Start, symbols taken left to right, then the node you end at.
Answer with the node's row, about right, then its name.
-.77 -.70 +1.25 -.56 -.36 -.67 -.05 +1.30 -.89 +.57 +3.03 +2.19 +1.05 -2.51 +.30 -.30 +.21 -.15 +.42 +.84 -1.75 -2.07 -.64 -.56 +.54 +2.28 +.41 +1.29 +.39 -1.14 +.32 -.14 -.63 +1.97 +.62 -1.12 -.20 -.22 +.17 -.23 -.61 -.81 -.02 +.74 +1.06 +.65 +.70 -1.42 +.70 -1.14 -.23 -2.14 -2.18 +.08 +.30 +.72 -1.25 -.32 -1.14 -1.69 +.25 -.37 -1.82 -.20 +.13
τ: -.51 -1.06 +1.20 -.68 -.29 -.99 -.89 +1.24 -.86 +.78 +2.16 +.35 +.94 -1.59 +.80 +.68 +.31 -.14 +.25 +.82 -1.52 -2.53 -1.71 -.82 +.31 +3.08 -.23 +1.12 -.34 -1.40 +.42 -.75 -1.44 +1.71 +1.62 -.75 -.96 -.97 +.14 +.09 -.08 -1.32 -.29 +.53 +.89 +.52 +.16 -.61 +.62 -2.08 +.26 -2.13 -1.86 +.58 +.11 +.39 -1.17 -.83 +.03 -2.25 +1.08 +.67 -1.71 +.15 +.65 ω-θ-π
+1.72 +.32 -.19 -1.76 -1.00 -.85 -.62 -.23 +1.36 -1.53 -1.42 +2.33 +1.66 +.80 -1.23 +.93 +.71 +1.66 -.12 +1.03 -1.09 +1.37 +1.14 -.84 -1.30 +1.37 -1.54 -.80 +.38 +1.01 -.58 +.29 -1.22 -.06 +1.67 +.12 -.66 +1.02 +.23 -.76 +.75 +1.21 +.33 +.24 -1.72 +.65 +.08 +2.26 -.08 -2.10 -1.23 +1.38 +1.95 +1.03 +.57 +2.22 -.85 -.77 -.71 -1.74 +.85 +1.18 +1.14 -1.34 -.74
τ: +2.77 -.18 +.06 -1.78 -.35 +.39 -.14 +.15 +.83 -1.04 -.14 +2.24 +1.71 +.81 +.13 -.27 +.36 +1.53 -1.37 +.55 -1.64 +2.01 +.89 +.36 -.86 +1.87 -1.63 -.29 +.20 .00 +.23 +.55 -1.25 +.08 +.26 -.02 -.62 +.97 -.07 -.61 +1.17 +.00 +.70 -1.15 -1.89 +.34 +.42 +1.63 -.33 -2.91 -1.28 +1.28 +1.61 +1.00 +.91 +1.29 -.43 -1.00 -1.31 -.49 +.01 +.91 +1.16 -.95 -.64 π-θ-θ
-1.34 +.89 +1.12 +1.54 +.20 -.13 -.05 -2.32 -.78 +.40 -2.28 -1.23 -1.48 +.58 +.94 -1.12 -1.37 -.18 +1.71 -2.02 +1.94 -.08 -.66 -.04 +.50 -2.44 +.70 -.11 -1.46 +.95 +.60 -.39 +1.06 +.43 -.98 +.51 +.92 +1.02 -1.04 +.11 -1.73 +.13 +.47 -2.39 -.97 -1.31 +.97 -.25 +.07 +1.49 +.35 +.15 -1.18 -.18 -.22 -2.00 +.03 +1.05 +1.71 +2.66 -.72 +.91 +.02 +.71 +.20
τ: -1.52 +.44 +.52 +1.57 +.64 +.24 -.23 -1.40 -.57 -.42 -2.39 -1.14 -1.35 +.36 +1.00 -.96 -.79 +.25 +1.20 -1.02 +.75 -.90 -.44 -.06 +.20 -3.28 +.51 +.85 -.22 +2.16 -.57 +.20 +1.63 -.76 +.00 -.09 +.85 +.48 +.24 -.01 -1.31 +.60 +.49 -2.17 +.76 -1.78 +1.06 -.52 +.42 +2.08 -.43 -.11 -1.43 -.87 -.67 -1.73 +.51 +1.88 +2.01 +2.66 -.73 -.40 +.76 +.33 -.25 θ-π-ω
-1.11 +.61 +.67 +.59 -1.27 -1.03 +.36 +.64 -.08 -.37 -.09 +1.38 +.05 +.26 +.74 +.69 +.32 +.76 +1.19 +.88 +.23 -1.70 -.06 -1.13 +.69 +1.87 +.81 +2.12 +2.56 -1.12 -1.08 -.42 -.73 +2.68 +2.01 -1.02 -1.63 -.55 +.36 -.05 +.06 -1.15 -.08 +.73 -.18 +.96 +.07 -.42 +1.33 -1.20 -.13 -1.76 -1.68 +1.93 -.77 +.54 +.50 -.33 +2.27 -1.59 +1.43 +.62 -1.58 -.94 -1.80
τ: -.65 -.10 +.76 +.96 -1.26 +.02 +1.09 +.93 +.17 +.15 +.06 +1.14 +.04 +.12 +.96 -.35 +.58 +.87 +1.04 +.35 -.74 -1.65 -1.42 -1.83 +.62 +2.84 +.65 +2.24 +2.33 -1.44 -1.28 -.65 -.98 +3.00 +1.99 -.58 -.70 +.45 +.19 +.74 +.02 -1.47 +.07 +.56 +.05 +1.57 -.03 -.54 +1.06 -1.53 -.70 -1.26 -1.89 +1.90 -1.37 +.42 +1.05 -.10 +1.52 -1.08 +1.07 +.24 -1.14 -1.22 -.97 ω-θ-ω
-.90 +.37 +.70 +.11 +.50 -1.07 -1.25 -1.04 -.49 +1.43 -.45 -.69 -1.22 -1.93 +.28 +.61 -.89 -1.58 +.15 -.75 +.43 -.56 -.18 +.22 +.11 -2.36 -.77 -.71 -2.60 +1.97 +1.13 -.14 +1.54 -.87 -.99 -.25 +.68 +.14 +.16 -.63 -1.68 +.83 +.48 -.82 +.78 -2.18 +.47 -.36 +.87 +1.23 +1.49 -.31 -.85 -1.39 +.53 -1.92 -2.71 +1.47 +.64 +1.84 -1.77 -.06 -.54 +1.94 +1.14
ω: -.66 +1.02 +.35 -.30 +.01 -1.62 -1.76 -.72 -.44 +.30 -1.13 -.26 -.77 -1.30 -.35 +1.43 .00 -1.42 +.36 +.01 -.42 -.20 -.07 +.76 +.30 -2.74 -.44 -.39 -1.82 +2.60 +.95 +.13 +1.03 -1.28 -.02 -1.46 -.08 +.38 +.08 +.37 -1.10 +1.53 +.12 -.91 -.44 -1.73 +.11 +.25 +1.24 +1.09 +.17 -.50 -.43 -1.46 +.20 -1.08 -2.55 +1.00 +1.35 +1.33 -1.39 +.53 -.74 +.92 +1.25 θ-π-π-ω
+1.26 +.63 -.94 +1.78 +.03 +1.32 +1.33 -.32 +.63 -.21 -1.15 -.69 -.43 +1.55 +.10 -.76 +.45 +1.84 -1.24 -.73 +2.76 +2.56 +.06 +.14 -1.86 -.58 +.15 -.26 +1.74 -1.67 -1.58 +.47 -.50 -.05 -1.72 +.12 +.62 +.76 +.92 +1.14 +.19 -.77 -.83 +.07 +.83 +.83 -1.90 +1.76 -1.25 -.39 -.60 +2.24 +2.35 +.07 -.57 +1.52 +1.83 -.98 -1.22 -.78 +.90 -.08 +.07 -.11 -.79
τ: +1.30 +1.28 -1.71 +1.31 -.44 +1.26 +1.02 -.40 +.29 -1.11 -.46 -.80 +.17 +.63 -.53 -.45 -.12 +1.13 -.70 -1.32 +1.57 +1.82 +.30 -.53 -1.59 -1.08 +.94 -.31 +1.67 -.49 -1.43 +.71 +.13 -.82 -.74 +.10 +.26 +.88 +.84 +1.17 +1.07 +.51 -.14 +.31 +.65 +.81 -2.55 -.15 -1.28 -.05 -.40 +2.09 +1.57 -1.08 -.46 +1.63 +2.02 -.71 -.24 +.01 +.79 -.97 -.26 -.48 -1.15 π-ω-ω
-.77 +2.12 -2.17 +1.39 +2.58 +1.43 +1.29 -1.00 -1.04 -.44 -1.10 -1.20 -.91 +.29 -.05 +.26 +.02 +1.37 +.92 -1.88 +2.16 -.07 +.33 +.53 -.18 +.14 +1.49 +.81 +1.22 +.02 -.91 +.40 +1.30 +.07 -.81 +.20 +1.78 +.51 +.90 +.25 +.53 -.11 +.82 -.06 +1.17 -.80 +1.10 -.97 -.06 +3.19 +.97 +1.05 -.55 -.27 +.18 -.19 +1.27 -.48 +.43 +1.90 -1.37 -2.03 -.17 -.19 +1.60
τ: -.90 +1.73 -1.49 +.91 +1.37 +1.57 +1.12 -1.59 -1.56 -.43 -1.07 -2.47 -1.09 +1.22 +.21 -.27 -.18 +1.48 +.64 -1.65 +2.82 -.31 -1.21 +.96 +.03 -1.25 +.82 +.72 +1.87 +.58 -1.91 -.34 +1.55 -.03 -.47 +.08 +1.76 +.20 +.74 +.36 +.69 -.01 -.14 +.03 +.23 -.57 -.07 -.49 -.33 +3.61 +1.27 +1.25 +.39 +.62 -.65 -.46 +1.24 -.34 +2.10 +.81 -.64 -2.11 +.55 +.17 +1.14 θ-ω-ω
+.75 +.41 +.27 +1.38 -1.83 -.96 -.36 -.44 +.84 -1.22 -2.81 +1.75 +.07 +.16 -.30 +.25 -1.27 +.92 -.36 -.19 -.60 +1.80 +.89 -.38 -1.20 -2.76 -.41 -.19 +.60 +.43 -.45 +1.07 +.08 -1.89 -.95 -.32 -1.23 +.64 -.46 -.09 -.62 +1.56 -.20 -1.28 .00 +.01 -3.45 +.12 +.11 -.51 -1.68 -.03 +1.59 -1.73 -.39 +.89 +.70 +.63 +.64 +1.00 -.76 +1.15 +.31 -.37 -3.72
τ: +.61 -.05 +1.04 +1.36 -1.16 +.18 +.21 -.04 +1.39 -.42 -2.46 +2.03 -.09 +1.42 +1.14 -1.82 -1.46 +1.04 -.30 -.37 +.16 +2.17 +.28 -.60 -2.05 -2.44 -.44 -.55 -.14 +.04 -.35 +1.32 -.82 -.94 -1.44 +.04 -.23 +.09 +.04 +.74 -.65 +.85 -.52 -1.44 -.09 -.22 -3.36 +.40 -.29 -1.67 -1.29 +.68 +1.70 -1.85 -.24 +.70 +.21 +.26 +.20 +1.35 -.42 +1.38 +.46 +.66 -2.47 π-π-ω
-.84 +.40 +1.07 +.88 +.50 +.65 +.01 -1.54 -.46 -.24 -2.95 -1.39 -1.87 +.80 +.73 -.59 -.79 +.22 +.63 -1.65 +2.09 -.37 -.35 -.02 +.31 -3.28 +.77 +.75 -.98 +1.13 +.80 -.17 +1.10 -.38 -.80 +.35 +.69 +.65 -.34 -.34 -1.38 -.49 +.47 -2.95 -.24 -.84 +.05 -.24 -.11 +1.70 +.14 +.33 -.82 -.42 -.18 -2.03 +.14 +1.06 +1.73 +2.37 -.81 +.30 +.34 +.90 +.53
τ θ τ π: -1.41 +.63 +1.22 +1.43 +.43 -.16 +.24 -1.80 -.90 -.01 -2.48 -1.09 -1.57 +.37 +.56 -.85 -.61 +.40 +1.54 -1.51 +1.63 -.55 -1.21 +.28 +.37 -2.83 +.07 +.21 -.75 +1.68 +.03 -.53 +.49 -.21 -1.47 +.72 +.50 +1.10 -.67 +.13 -1.39 -.09 -.16 -1.95 -.19 -1.42 +1.25 -.53 -.13 +2.53 +.55 -.41 -.89 +.03 +.29 -2.16 +.46 +.80 +2.27 +2.32 +.07 +.35 +1.03 +.78 -.14 θ-π-ω-π
-.58 -2.40 +2.69 +.62 -1.05 -1.72 -.23 +1.21 -.98 +2.45 +.66 -.06 -.24 -1.65 +.74 +.06 -1.19 -1.91 -.19 +1.01 +.29 -1.14 -.14 -.22 +1.11 -.71 +.22 -.80 -2.22 -1.38 +1.74 -1.62 -.15 +.15 -.46 -.44 -.92 -1.76 -1.04 -.75 -2.09 -1.15 -1.33 +.47 +2.04 -.13 -1.78 -.72 .00 -1.41 +.44 -1.53 -1.41 -.48 -.27 -1.82 -1.10 +1.00 -.21 -.90 +1.00 +.97 -.75 +1.39 -.29
τ τ π π: -1.07 -2.39 +2.18 +.76 -1.38 -1.25 +.28 +1.21 -.19 +2.69 +.99 -.12 -.75 -.80 +.26 -1.05 -1.11 -1.69 +.18 +.69 -.46 -1.20 -.60 -.48 +.46 -.16 +.30 -.64 -1.63 -.45 +1.60 -1.35 -.58 -.02 -.18 -.18 -1.36 -1.54 -1.32 -.25 -2.35 -1.23 -1.87 +.64 +1.32 -.09 -1.05 -1.42 -.35 -1.09 +.51 -1.59 -1.25 +.13 +.65 -.91 -1.33 +.90 -.77 +.17 +1.30 +.05 -1.57 +1.18 +.24 ω-π-π-π
-.33 -.78 -.82 -.82 -1.04 +.05 +1.30 +1.45 +.16 +.09 +1.42 -.41 -.78 +.23 -1.36 +1.26 +.20 -.81 -.10 +1.70 +.52 -.58 +1.00 -.27 +.46 +1.10 +1.27 +.78 +1.03 -.89 -.20 -1.12 +.51 -.42 +2.53 +1.32 -2.21 -2.56 -1.15 -.52 +.20 -1.36 -1.49 +2.73 -.61 +1.47 +.37 -.47 -.43 +1.22 +.48 -.27 +.65 +1.90 -.59 +1.86 +1.26 +.50 +.46 -1.94 +.36 -.94 -.35 -.04 +.16
τ ω: -.03 -1.02 -.77 -1.58 -.81 +.24 +1.25 +.92 +.30 +.34 +2.45 -.65 -.05 +.58 -1.67 +.82 +.25 -.38 -.07 +2.20 -.08 -.60 +1.67 -.55 +.94 +1.10 +1.46 +.34 +1.15 -.75 -.31 -1.62 +.50 -.60 +1.98 +.82 -1.56 -2.98 -1.52 -.34 +.22 -.98 -1.70 +3.16 -.42 +1.93 -.15 -.89 -.69 +1.01 +.76 -.74 +.79 +2.11 -.95 +2.16 +1.23 +.36 +1.90 -1.30 +.87 -.45 -.18 -.69 +.09 ω-ω-θ-ω
-.56 -.17 +.85 -1.18 -.66 -.66 -.57 -.50 +.30 -.70 -2.55 +.02 -.71 +.24 -.44 +1.69 -.63 -1.02 +.73 +.68 +.36 -.43 +1.16 +.65 +.79 -2.05 -.78 -.85 -1.62 +2.61 +1.30 +.37 +1.59 -.95 +.91 +.31 -.42 -.95 -.49 -1.64 -.59 +1.54 +.15 -.78 -1.73 -1.31 +1.50 +.27 +.41 +1.32 +.44 +.18 +.30 +.45 +.08 -1.45 -1.70 +1.81 +1.88 +1.90 -1.42 +.10 +1.59 +.80 +1.09
τ: -.40 -.56 +1.30 -1.33 +.13 +.41 -.85 -.78 +1.30 -.15 -1.31 -.65 -.29 -.02 -.23 +.05 -.69 -.61 +.41 +.19 +.48 -.71 +.67 +.98 +.78 -2.48 -1.47 -.82 -2.68 +2.04 +1.78 +.05 +.89 -1.54 +.07 +1.16 +.26 -.31 -1.51 -1.20 -1.35 +.63 +.39 -1.04 -1.61 -1.45 +2.26 -.86 -.33 +1.62 +.27 +.34 +.66 -.56 +.27 -1.83 -.39 +1.44 +1.16 +2.27 -.64 -.01 +1.64 +.83 +.88 θ-π-θ
-1.08 +.26 +1.19 +1.60 +.24 +.66 +.00 -2.08 -.83 -.62 -2.83 -1.60 -1.42 +.72 +.85 -.60 -.83 -.19 +1.65 -1.55 +2.17 -.79 -.48 +.31 +.79 -2.76 +.13 +.07 -.71 +1.47 +.87 -.37 +.11 -.45 -.74 +.28 +.70 +1.18 +.14 +.11 -1.82 +.00 +.09 -2.15 -.08 -.83 +.26 +.53 -.28 +1.89 -.03 +.27 -.38 +.47 -.56 -1.61 +.05 +.81 +2.07 +3.03 -.06 +.39 +.61 +.31 +.85
τ: -.92 +.87 +.44 +1.48 -.26 -.72 -.48 -.75 -.11 -.80 -2.93 -.87 -1.09 +.19 +.44 -.10 -.79 +.51 +1.81 -1.67 +.50 -.66 -.85 -.18 -.08 -2.82 +.52 +.17 -.68 +1.77 +.24 +.53 +1.45 -.23 -.04 -.18 +.22 +.49 -1.06 -.36 -.88 +.81 +.61 -2.40 -.60 -1.31 +.12 -.82 +.25 +2.09 +.31 +.28 -.52 -1.01 -.21 -1.42 +.40 +1.43 +1.71 +2.82 -.60 -.44 +.17 +1.05 -.13 θ-π-ω
-1.01 -.44 +.79 +1.74 +.29 -.19 +1.42 +1.54 +.62 -.33 +.95 +1.43 +.90 -.65 -.02 -.30 -.38 +1.70 +1.29 +.64 -.71 -2.40 -.96 -1.52 -.03 +3.40 +1.01 +1.87 +2.03 -1.64 -.28 +.11 -1.12 +2.81 +.87 -.14 -.11 -.24 +.86 +.33 -.26 -1.50 -.08 +.95 +.25 +1.65 +.41 -1.06 +1.23 -1.42 -.77 -2.00 -1.89 +.97 -.74 +.42 +1.54 +.22 +.48 +.17 +.69 -.37 -1.27 -.13 -1.10
τ τ ω ω: -.36 -.07 +.97 +.16 -1.13 -.99 +.07 +.57 -.34 -.71 +1.08 +1.51 -.12 +.03 +.02 +1.48 +.29 +1.38 +1.46 +.98 -.23 -1.57 -.72 -1.54 +.73 +2.01 +1.27 +2.59 +3.16 -.71 -1.15 -1.02 -.50 +2.27 +1.93 -.17 -1.24 -.75 -.08 .00 -.11 -1.18 -.23 +.27 -.63 +1.38 +.18 -.48 +1.54 -.23 -.90 -1.38 -1.93 +1.17 -1.10 +.67 +.79 +.17 +2.25 -.90 +.77 +.81 -1.38 -.40 -.94 ω-θ-ω-ω
+.76 +1.57 -2.41 +2.19 +.25 +1.34 +1.90 -.55 +.23 -.96 -.03 +.36 +.49 +1.18 -.27 -.98 -.49 +1.67 -.35 -1.19 +.42 +2.38 +1.09 +.27 -1.85 -.08 +1.06 +.02 +2.35 -.73 -1.63 +.61 -.19 -.88 -2.30 +.37 +.74 +.36 +.94 +1.05 +1.33 +.07 -.03 +.55 +1.27 +1.06 -2.50 +.39 -1.25 +.54 -.48 +.67 +2.16 -1.68 +.62 +1.90 +2.27 -1.11 -1.70 +.47 -.28 -.75 +.11 -.60 -1.28
τ θ τ π: +1.38 +1.67 -1.72 +1.13 -.29 +.84 +1.42 -.87 -.21 +.51 -.36 -.54 -.67 +2.13 +.17 -1.14 +.31 +1.46 -.67 -1.38 +2.88 +2.17 -.15 +.83 -2.27 -1.08 +.67 -.21 +1.38 -1.82 -1.22 +.74 -.16 -.90 -1.77 +.22 +.87 +1.10 .00 +1.98 +.19 -.41 -.39 -.63 +.27 +.71 -1.87 +1.46 -2.62 -.53 -.77 +1.76 +1.23 -.04 +.06 +1.28 +1.92 -1.60 -.72 -.35 +1.23 +.07 +.07 -.54 -.83 π-ω-ω-π
-1.19 -1.06 +1.81 +2.41 +.14 +.22 +.70 +1.23 +.63 -.17 +.52 +.83 -.01 -.51 +.17 -1.55 -1.42 +.86 +1.22 +.71 -.80 -.39 +.26 -1.05 +.53 +.81 +.75 +.83 +.28 -.61 -.48 +.29 +.23 +.64 -.58 +.79 -.35 -.49 -.90 +.08 -1.52 +.39 -.42 +.93 +2.43 +1.03 -1.97 -2.55 +.53 -.11 -.21 -2.52 -2.33 -.01 -1.01 +.17 +.79 +1.97 +1.44 +2.23 -.31 -.18 -1.12 +1.06 -2.02
τ π τ ω: -2.35 -1.39 +1.60 +1.38 -1.92 -1.34 +.84 +1.63 +.22 -.73 +.10 +1.34 -.42 -.70 -.08 +.35 -2.04 -.79 +1.59 +.63 +.08 -.88 -.02 -1.25 -.15 -.98 +.60 +1.05 +1.13 -.85 -.40 -.40 +.14 +.32 +.80 +.23 -1.67 -1.86 -1.55 -.36 -1.56 -.23 -1.43 -.14 +1.50 +1.07 -1.87 -1.54 +1.27 -.57 -.76 -1.53 -.76 +.51 -1.97 -.01 +.76 +1.30 +2.85 +1.00 +.45 +.86 -1.64 +.35 -.93 ω-π-ω-ω
+.37 +.93 -2.06 -.55 +2.41 +1.65 +.43 -1.09 -1.00 -.68 -.75 -1.95 +.17 -.51 -1.00 +1.12 +.55 +.83 +.70 -.78 +.96 +.50 +1.97 +1.01 +.96 +.61 +.52 -1.20 -.21 +.73 -.63 -.09 +1.20 -.96 +.23 +2.38 +1.26 +.13 -.63 -.58 +.25 +.26 +.47 +1.35 -.45 -.15 +2.63 -.71 -.57 +2.68 +1.06 +.82 +.62 -.16 +.50 -.23 +.85 -.18 +.03 +1.71 -1.47 -1.68 +1.08 -.26 +1.77
τ: -.33 +1.07 -1.31 -1.67 +1.50 +1.39 +.31 +.06 -.92 +.17 -.30 -2.33 +.44 +.37 -.50 +1.23 +.91 -.25 -.19 -.65 +1.03 -.09 +.62 +1.62 +1.05 -.06 +.03 -.87 +.46 +.85 -.18 -.66 +1.01 -1.40 +.99 +1.52 +1.35 -.01 +.73 -.42 +.60 +.25 +.73 +.49 -1.72 -1.27 +2.59 +.41 +.08 +2.52 +2.01 +1.80 +1.20 +1.10 -.31 -.96 +.82 -.38 +.91 +.84 -.53 -1.84 +1.10 +.46 +2.88 θ-ω-θ
-1.47 +.92 +.65 +2.15 +1.46 +.28 -.50 -.78 -.46 -1.12 -1.41 -.73 -1.05 +.51 +.15 -.93 -2.22 +.95 +2.03 -.76 +.31 -.85 -.76 +.15 +.40 -2.25 +.78 +.18 -.60 +1.87 -.32 +.54 +.72 -.08 -.97 +.13 +1.35 +.61 -.55 +.07 -1.30 +.74 +1.43 -1.23 +.75 -1.44 +.43 -.60 +.08 +2.93 -.13 -1.07 -1.17 -1.36 +.36 -.78 +.09 +1.76 +2.15 +3.41 -1.59 -.19 +.48 +1.01 +.13
τ ω: -1.96 +.90 +.95 +1.13 -.13 -.90 -.50 -1.45 -.64 -.98 -2.92 -1.30 -1.18 +.78 +.54 +1.18 -2.10 +.38 +1.54 -.65 +.51 -.53 +.19 -.31 +.11 -3.36 +.02 +.68 -.19 +1.80 +.27 -.40 +1.65 -1.14 -.55 -.17 -.09 +.44 -1.15 -.40 -.86 +.80 +1.37 -1.41 -.62 -1.59 +.28 -.93 +.76 +1.92 +.66 -.10 -1.02 -.74 -.41 -1.10 -.83 +1.37 +3.06 +2.44 -1.25 +.54 -.80 +.31 -.05 θ-π-ω-ω
+.06 -2.09 -1.51 -.93 +.63 -.26 -1.59 -.30 +.92 +.74 +1.32 -1.49 -.73 +1.56 +1.06 -1.03 +1.37 +.15 -.41 -.90 -.87 +.67 -1.62 -.22 -.95 -.16 -2.44 +1.63 +1.36 +.07 -1.37 +.48 +.08 -.44 +.26 +.38 +1.02 -.98 +.89 +.19 +.75 +.09 -.35 -1.39 -1.45 -2.76 -1.03 -2.18 +.92 -1.55 +.58 -.52 +.30 -2.04 -.95 -.60 +1.08 +.17 +1.97 -.60 +1.34 -2.23 -.23 +1.07 -.53
ω: -.96 -2.86 +.55 -.14 -.83 -.80 -.09 +1.91 +.42 +.86 +2.38 -.02 -.60 -.50 -.10 +.19 +.30 -.16 +.25 +.49 -.74 -1.05 -.35 -1.04 +.42 +1.77 +.11 +1.15 +.24 -2.65 -.80 -.58 -.77 +.83 +1.48 +.10 -.67 -1.90 -.96 -.21 +.02 -1.74 -1.41 +1.96 +.23 +.06 -1.18 -2.17 +1.23 -1.68 -.40 -2.06 -1.21 +.47 -.43 -.89 +1.57 +.45 +.61 -.51 +1.66 -.88 -1.45 +.84 -.74 ω
-1.02 -1.65 +1.89 -.58 -.23 -.92 +.35 +.84 -.80 +2.20 +3.01 -.62 -.08 -1.08 +1.66 -.54 +.29 -1.37 -.86 +.47 +.05 -2.09 -1.08 -.24 +.88 +2.68 +.12 +.85 -.51 -1.32 +.69 -1.76 -2.03 +1.22 +.53 -.77 -.74 -.43 -.02 -.03 +.24 -1.75 -.04 -.31 +.33 +.42 +.82 -.11 +.50 -2.68 -.34 -1.96 -1.55 +2.16 +.12 -.43 -.77 -1.23 -.52 -2.31 +1.92 +1.06 -1.33 +.23 +.79
τ θ τ: -.60 -1.20 +1.14 -.06 -.52 -.22 -.89 +1.13 -.57 +.03 +2.07 +.62 +.78 -2.04 +1.31 +.16 +.86 -1.09 -.73 +1.10 -1.53 -1.72 -1.43 -.91 +.03 +2.68 +.30 +2.08 -.03 -.90 +.03 -.49 -1.82 +1.25 +.88 -1.54 -.76 -.21 +.66 +.69 +.39 -1.75 -1.02 +.48 +.92 +.44 +.80 -.50 +1.33 -1.55 -.12 -1.84 -1.43 +.45 +.12 -.12 -1.00 -1.09 -.07 -2.16 +.56 +.93 -2.80 -.06 +.38 ω-θ-π

The nodes form a tree of depth 4 with up to 3 children each.
The nodes form a tree under 0. A name lists the branches taken from the top; the branches are θ ω π. The symbol τ goes to the parent.
